Below is a small trained network, with its code and all its weights. Each question gives an input and a class and asks what happens when units are switched off, that is, made to give their printed mean instead of their output.

import numpy as np


def w(rows, s, z=0):
    codes = np.array(rows[::2]) - 128.0
    scale = np.full(codes.shape[1], s)
    scale[-1] = z or s
    return codes * scale


def norm(h):
    return h / np.sqrt((h * h).mean(-1, keepdims=True) + 1e-5)


def f(y):
    return y / 2 * (1 + np.tanh(0.7978845608 * (y + 0.044715 * y**3)))


def log_softmax(a):
    a = a - a.max(-1, keepdims=True)
    return a - np.log(np.exp(a).sum(-1, keepdims=True))


def net(x, mask):
    res = np.array(x, float).reshape(1, 3) / 4 @ E
    u = 0
    for l in range(3):
        y = f(norm(res) @ A[l][:, :-1].T + A[l][:, -1])
        res = res + np.where(mask[u : u + 8], y, B[l][:, -1]) @ B[l][:, :-1]
        u += 8
    return log_softmax(norm(res)[-1] @ U[:, :-1].T + U[:, -1])


A, B = {}, {}
E = w([
[130,211,192,201,121,149,103,146,97],'x0',
[78,105,112,180,94,1,177,163,226],'x1',
[122,115,80,182,162,60,177,178,83],'x2',
],0.0087)
A[0] = w([
[156,118,78,134,90,59,135,127,206,197],'0.n0',
[121,144,55,74,180,241,156,141,78,131],'0.n1',
[96,99,92,102,207,155,122,92,128,60],'0.n2',
[186,88,187,85,124,135,108,2,128,100],'0.n3',
[170,108,134,65,112,195,24,34,152,2],'0.n4',
[136,106,175,166,113,184,114,33,62,30],'0.n5',
[167,70,72,107,168,199,101,80,97,175],'0.n6',
[42,180,119,120,27,131,95,105,181,161],'0.n7',
],0.0085,0.0039)
B[0] = w([
[195,75,128,125,174,153,49,77,113,239],'0.n0',
[108,154,249,56,172,135,110,195,133,252],'0.n1',
[73,102,85,135,185,82,92,75,156,157],'0.n2',
[38,115,74,174,123,216,135,184,109,213],'0.n3',
[183,64,1,206,60,177,188,170,136,249],'0.n4',
[155,213,139,141,179,155,140,77,144,187],'0.n5',
[134,119,210,43,110,54,133,100,131,253],'0.n6',
[106,172,125,122,112,252,137,104,203,198],'0.n7',
],0.0085,0.0072)
A[1] = w([
[160,183,128,186,151,108,95,147,79,108],'1.n0',
[131,116,186,57,168,149,220,180,41,44],'1.n1',
[207,101,133,158,168,153,144,147,78,148],'1.n2',
[137,133,188,94,158,132,159,134,143,4],'1.n3',
[171,60,9,141,167,69,172,113,72,100],'1.n4',
[124,209,122,115,139,198,183,110,130,133],'1.n5',
[69,88,172,72,154,26,207,164,94,21],'1.n6',
[152,96,52,45,137,148,114,164,67,186],'1.n7',
],0.011,0.0019)
B[1] = w([
[73,24,123,119,98,164,77,106,157,179],'1.n0',
[141,199,154,80,136,118,70,151,108,254],'1.n1',
[194,105,133,124,184,61,148,102,123,184],'1.n2',
[175,144,163,145,114,120,69,128,84,163],'1.n3',
[194,122,103,248,194,25,94,137,97,218],'1.n4',
[118,106,109,119,103,48,148,153,95,215],'1.n5',
[123,161,180,50,198,142,178,184,14,199],'1.n6',
[96,125,149,159,147,66,114,117,157,218],'1.n7',
],0.012,0.0084)
A[2] = w([
[77,40,194,178,136,107,58,97,142,90],'2.n0',
[136,62,133,161,92,70,129,156,101,134],'2.n1',
[56,189,89,159,96,63,141,173,128,3],'2.n2',
[132,88,146,1,185,197,197,165,153,77],'2.n3',
[85,144,114,91,198,135,183,213,99,115],'2.n4',
[206,127,129,130,148,108,145,21,254,83],'2.n5',
[139,58,125,92,170,106,28,171,134,122],'2.n6',
[210,116,141,100,220,62,158,140,49,125],'2.n7',
],0.0094,0.0045)
B[2] = w([
[105,153,135,25,160,142,151,56,155,183],'2.n0',
[118,140,141,130,153,221,161,86,171,170],'2.n1',
[96,167,202,108,116,76,64,84,146,122],'2.n2',
[106,224,136,215,74,57,105,129,125,170],'2.n3',
[134,175,224,84,113,123,70,96,142,165],'2.n4',
[81,82,171,81,204,126,172,77,132,179],'2.n5',
[42,154,152,99,137,141,170,84,180,215],'2.n6',
[250,109,116,159,96,157,72,195,54,254],'2.n7',
],0.012,0.011)
U = w([
[181,172,191,64,160,117,62,207,59,170],'0',
[196,62,61,225,204,66,76,136,136,162],'1',
[62,199,168,140,41,116,95,188,163,116],'2',
[97,133,8,61,145,55,187,169,93,3],'3',
[96,127,65,94,160,83,211,186,108,3],'4',
[69,83,161,78,205,148,148,64,218,169],'5',
[100,70,44,153,75,237,193,201,176,170],'6',
],0.018,0.011)

Each question gives the input, the list of numbers given to net, and the class t.
The units are the neurons (one row each of A and B). Each row of codes is followed by its name. A weight is (code - 128) times the scale printed after its matrix; where a second scale follows, it is the last column's (A, B and U).
mask holds one flag per neuron, layer by layer. A switched-off neuron (its flag False) gives its mean, the last column of its row in B, instead of its output. The means were averaged over made-up inputs and are rounded, as every weight is.
A unit's drop is (log p(t) with every unit on - log p(t) with that unit switched off) / (log p(t) with every unit on - log p(t) with every unit switched off).
The circuit of an input: a set's keep is (log p(t) with only the set's units on - log p(t) with every unit switched off) / (log p(t) with every unit on - log p(t) with every unit switched off). Starting from the 12 units with the biggest drops (on a tie, the unit counted first), units are removed one at a time, each time the one whose removal leaves the highest keep (on an exact tie, the one counted first), for as long as the keep stays at least 0.8.
circuit, biggest first: the units of the circuit, biggest drop first
unit that matters most: the unit with the biggest drop
k most important neurons: the k neurons with the biggest drops, biggest first
top k neurons in layer l: the k neurons of layer l with the biggest drops, biggest first
input [-5,5,0], class 1: circuit, biggest first -> (0.n1)
input [7,2,7], class 5: circuit, biggest first -> (1.n0 2.n0)
input [5,2,-6], class 2: circuit, biggest first -> (2.n7 1.n2)
input [-4,-6,-8], class 2: top 2 neurons in layer 0 -> (0.n1 0.n4)
input [1,2,5], class 1: top 2 neurons in layer 0 -> (0.n1 0.n6)
input [-8,1,0], class 1: 2 most important neurons -> (0.n1 0.n7)
input [7,5,-3], class 2: 3 most important neurons -> (0.n7 1.n2 1.n5)
input [-1,-7,-8], class 2: 2 most important neurons -> (1.n4 0.n3)
input [1,6,3], class 1: 2 most important neurons -> (0.n1 1.n4)
input [5,4,-6], class 5: top 3 neurons in layer 2 -> (2.n7 2.n3 2.n5)
input [-1,-6,-7], class 2: top 2 neurons in layer 0 -> (0.n3 0.n4)
input [-8,0,-2], class 5: 3 most important neurons -> (2.n0 2.n6 0.n0)
input [-2,-4,-5], class 2: 2 most important neurons -> (0.n1 0.n3)
input [-6,0,-8], class 6: circuit, biggest first -> (0.n4)
input [1,5,3], class 1: top 2 neurons in layer 0 -> (0.n1 0.n0)
input [2,2,5], class 1: 3 most important neurons -> (0.n1 1.n4 0.n6)
input [7,0,-6], class 6: top 3 neurons in layer 0 -> (0.n6 0.n1 0.n4)
input [3,4,4], class 1: 4 most important neurons -> (0.n1 1.n4 0.n7 0.n6)
input [0,0,5], class 1: 2 most important neurons -> (0.n1 0.n6)
input [8,-1,5], class 5: unit that matters most -> 1.n0
input [1,-5,-7], class 2: top 2 neurons in layer 1 -> (1.n4 1.n6)
input [-5,0,-5], class 6: 2 most important neurons -> (0.n3 0.n4)
input [5,3,-5], class 2: top 2 neurons in layer 1 -> (1.n5 1.n2)
